Below is a small trained network, with its code and all its weights. Each question gives an input and a class and asks what happens when units are switched off, that is, made to give their printed mean instead of their output.

import numpy as np


def w(rows, s, z=0):
    codes = np.array(rows[::2]) - 128.0
    scale = np.full(codes.shape[1], s)
    scale[-1] = z or s
    return codes * scale


def f(y):
    return np.maximum(y, 0)


def log_softmax(a):
    a = a - a.max(-1, keepdims=True)
    return a - np.log(np.exp(a).sum(-1, keepdims=True))


def net(x, mask):
    res = np.array(x, float).reshape(1, 3) / 4 @ E
    y = f(res @ A[0][:, :-1].T + A[0][:, -1])
    res = res + np.where(mask, y, B[0][:, -1]) @ B[0][:, :-1]
    return log_softmax(res[-1] @ U[:, :-1].T + U[:, -1])


A, B = {}, {}
E = w([
[2,20,179,173],'x0',
[206,46,179,146],'x1',
[136,226,126,145],'x2',
],0.0099)
A[0] = w([
[153,207,118,77,122],'n0',
[239,98,161,115,112],'n1',
[106,65,207,176,122],'n2',
[197,118,159,111,94],'n3',
[185,244,56,97,124],'n4',
[164,53,79,66,253],'n5',
[208,101,127,150,62],'n6',
[127,155,36,67,207],'n7',
[198,139,133,131,233],'n8',
[224,65,190,148,200],'n9',
[100,127,169,159,127],'n10',
[140,117,162,175,61],'n11',
[141,38,192,164,156],'n12',
[3,241,148,153,196],'n13',
[146,198,98,120,193],'n14',
],0.015,0.0024)
B[0] = w([
[155,201,171,70,200],'n0',
[82,114,30,190,185],'n1',
[94,126,230,71,208],'n2',
[122,116,53,133,163],'n3',
[170,241,207,18,250],'n4',
[18,52,90,98,170],'n5',
[107,133,55,156,163],'n6',
[130,68,136,18,188],'n7',
[167,146,64,117,177],'n8',
[77,210,73,243,198],'n9',
[121,102,144,156,159],'n10',
[89,133,126,115,148],'n11',
[44,187,217,136,211],'n12',
[252,64,106,247,207],'n13',
[173,195,176,99,194],'n14',
],0.026,0.02)
U = w([
[171,63,168,202,80],'0',
[52,107,251,140,149],'1',
[89,38,121,71,81],'2',
[145,151,168,87,253],'3',
[71,135,55,147,30],'4',
],0.012,0.002)

Each question gives the input, the list of numbers given to net, and the class t.
The units are the neurons (one row each of A and B). Each row of codes is followed by its name. A weight is (code - 128) times the scale printed after its matrix; where a second scale follows, it is the last column's (A, B and U).
mask holds one flag per neuron, in row order. A switched-off neuron (its flag False) gives its mean, the last column of its row in B, instead of its output. The means were averaged over made-up inputs and are rounded, as every weight is.
A unit's drop is (log p(t) with every unit on - log p(t) with that unit switched off) / (log p(t) with every unit on - log p(t) with every unit switched off).
The circuit of an input: a set's keep is (log p(t) with only the set's units on - log p(t) with every unit switched off) / (log p(t) with every unit on - log p(t) with every unit switched off). Starting from the 12 units with the biggest drops (on a tie, the unit counted first), units are removed one at a time, each time the one whose removal leaves the highest keep (on an exact tie, the one counted first), for as long as the keep stays at least 0.8.
circuit, biggest first: the units of the circuit, biggest drop first
k most important neurons: the k neurons with the biggest drops, biggest first
drop when u is switched off: that unit's drop, to one decimal
input [2,5,1], class 1: 2 most important neurons => (n12, n2)
input [8,-5,1], class 0: circuit, biggest first => (n13)
input [2,6,5], class 4: circuit, biggest first => (n4, n9)
input [1,0,0], class 1: 4 most important neurons => (n13, n4, n1, n8)
input [0,-3,-5], class 2: 3 most important neurons => (n4, n12, n9)
input [1,4,-6], class 1: 2 most important neurons => (n12, n2)
input [1,2,2], class 1: 2 most important neurons => (n13, n1)
input [-4,5,4], class 4: drop when n1 is switched off => 0.2
input [5,-6,-4], class 0: drop when n13 is switched off => 0.3
input [2,-3,6], class 0: drop when n13 is switched off => 0.6
